Below is a small trained network, with its code and all its weights. Each question gives an input and a class and asks what happens when units are switched off, that is, made to give their printed mean instead of their output.

import numpy as np


def w(rows, s, z=0):
    codes = np.array(rows[::2]) - 128.0
    scale = np.full(codes.shape[1], s)
    scale[-1] = z or s
    return codes * scale


def norm(h):
    return h / np.sqrt((h * h).mean(-1, keepdims=True) + 1e-5)


def f(y):
    return np.maximum(y, 0)


def log_softmax(a):
    a = a - a.max(-1, keepdims=True)
    return a - np.log(np.exp(a).sum(-1, keepdims=True))


def net(x, mask):
    res = np.array(x, float).reshape(1, 8) / 4 @ E
    u = 0
    for l in range(3):
        y = f(norm(res) @ A[l][:, :-1].T + A[l][:, -1])
        res = res + np.where(mask[u : u + 4], y, B[l][:, -1]) @ B[l][:, :-1]
        u += 4
    return log_softmax(norm(res)[-1] @ U[:, :-1].T + U[:, -1])


A, B = {}, {}
E = w([
[72,65,84,78,46,44,223],'x0',
[110,151,139,169,94,110,85],'x1',
[138,116,185,199,94,155,73],'x2',
[176,189,92,142,121,58,93],'x3',
[177,9,123,71,156,82,155],'x4',
[77,129,198,69,107,149,76],'x5',
[159,148,253,63,121,115,183],'x6',
[173,94,164,195,188,186,113],'x7',
],0.0042)
A[0] = w([
[106,82,188,30,255,173,209,25],'0.n0',
[83,53,82,178,163,254,128,6],'0.n1',
[232,127,193,178,98,86,240,36],'0.n2',
[186,187,155,189,185,156,227,96],'0.n3',
],0.0043,0.0022)
B[0] = w([
[216,131,255,70,87,230,175,254],'0.n0',
[62,199,75,75,134,37,216,226],'0.n1',
[64,209,75,119,118,72,119,215],'0.n2',
[123,204,98,233,192,71,101,220],'0.n3',
],0.005,0.0021)
A[1] = w([
[157,185,125,105,89,89,161,58],'1.n0',
[4,81,69,38,108,142,86,28],'1.n1',
[75,171,108,152,62,191,8,41],'1.n2',
[131,203,115,42,70,14,149,4],'1.n3',
],0.0046,0.0021)
B[1] = w([
[102,96,130,140,185,21,111,187],'1.n0',
[185,254,129,163,171,26,169,208],'1.n1',
[120,200,201,226,176,207,168,228],'1.n2',
[23,194,87,62,145,35,118,252],'1.n3',
],0.0047,0.0025)
A[2] = w([
[142,2,106,162,92,93,145,69],'2.n0',
[151,100,56,138,168,131,74,2],'2.n1',
[128,150,99,151,152,123,89,112],'2.n2',
[194,107,160,124,149,108,139,116],'2.n3',
],0.0089,0.0038)
B[2] = w([
[78,130,25,185,26,183,165,204],'2.n0',
[254,37,92,105,163,87,72,177],'2.n1',
[175,75,151,114,152,127,179,251],'2.n2',
[50,215,105,218,116,202,139,214],'2.n3',
],0.0053,0.0025)
U = w([
[109,85,31,176,62,139,176,116],'0',
[161,76,202,23,119,203,208,125],'1',
[59,183,91,60,109,8,158,199],'2',
[77,100,213,93,46,127,94,94],'3',
[132,84,146,104,138,120,95,3],'4',
[141,204,209,217,168,206,96,200],'5',
[241,108,77,158,204,87,81,120],'6',
],0.011,0.0057)

Each question gives the input, the list of numbers given to net, and the class t.
The units are the neurons (one row each of A and B). Each row of codes is followed by its name. A weight is (code - 128) times the scale printed after its matrix; where a second scale follows, it is the last column's (A, B and U).
mask holds one flag per neuron, layer by layer. A switched-off neuron (its flag False) gives its mean, the last column of its row in B, instead of its output. The means were averaged over made-up inputs and are rounded, as every weight is.
A unit's drop is (log p(t) with every unit on - log p(t) with that unit switched off) / (log p(t) with every unit on - log p(t) with every unit switched off).
most important unit: the unit with the biggest drop
top k neurons: the k neurons with the biggest drops, biggest first
top k neurons in layer l: the k neurons of layer l with the biggest drops, biggest first
drop of u: that unit's drop, to one decimal
input [5,5,6,-3,-7,5,0,-5], class 5: most important unit : 1.n2
input [3,-5,7,4,8,0,5,0], class 2: top 2 neurons : (0.n2, 1.n3)
input [-4,-4,-1,-1,7,-5,1,1], class 5: top 2 neurons : (2.n3, 0.n0)
input [1,-5,0,3,-4,-5,0,7], class 6: top 2 neurons : (1.n2, 0.n0)
input [2,-1,8,6,8,4,-6,-5], class 0: top 3 neurons : (2.n0, 0.n1, 0.n2)
input [2,7,8,-8,8,-4,6,8], class 0: top 2 neurons in layer 1 : (1.n2, 1.n1)
input [-2,-4,-1,8,3,5,-6,-2], class 6: top 2 neurons : (0.n1, 2.n1)
input [2,-5,4,7,6,6,6,7], class 5: top 2 neurons in layer 2 : (2.n3, 2.n2)
input [0,-3,-2,3,3,2,-8,-3], class 6: top 2 neurons in layer 0 : (0.n1, 0.n2)
input [8,2,-5,-3,4,-4,3,8], class 0: top 2 neurons in layer 2 : (2.n0, 2.n3)
input [1,-6,0,-7,-6,-7,-6,4], class 2: drop of 1.n3 : -0.3
input [4,-5,0,6,7,2,-3,3], class 0: drop of 2.n0 : 0.5
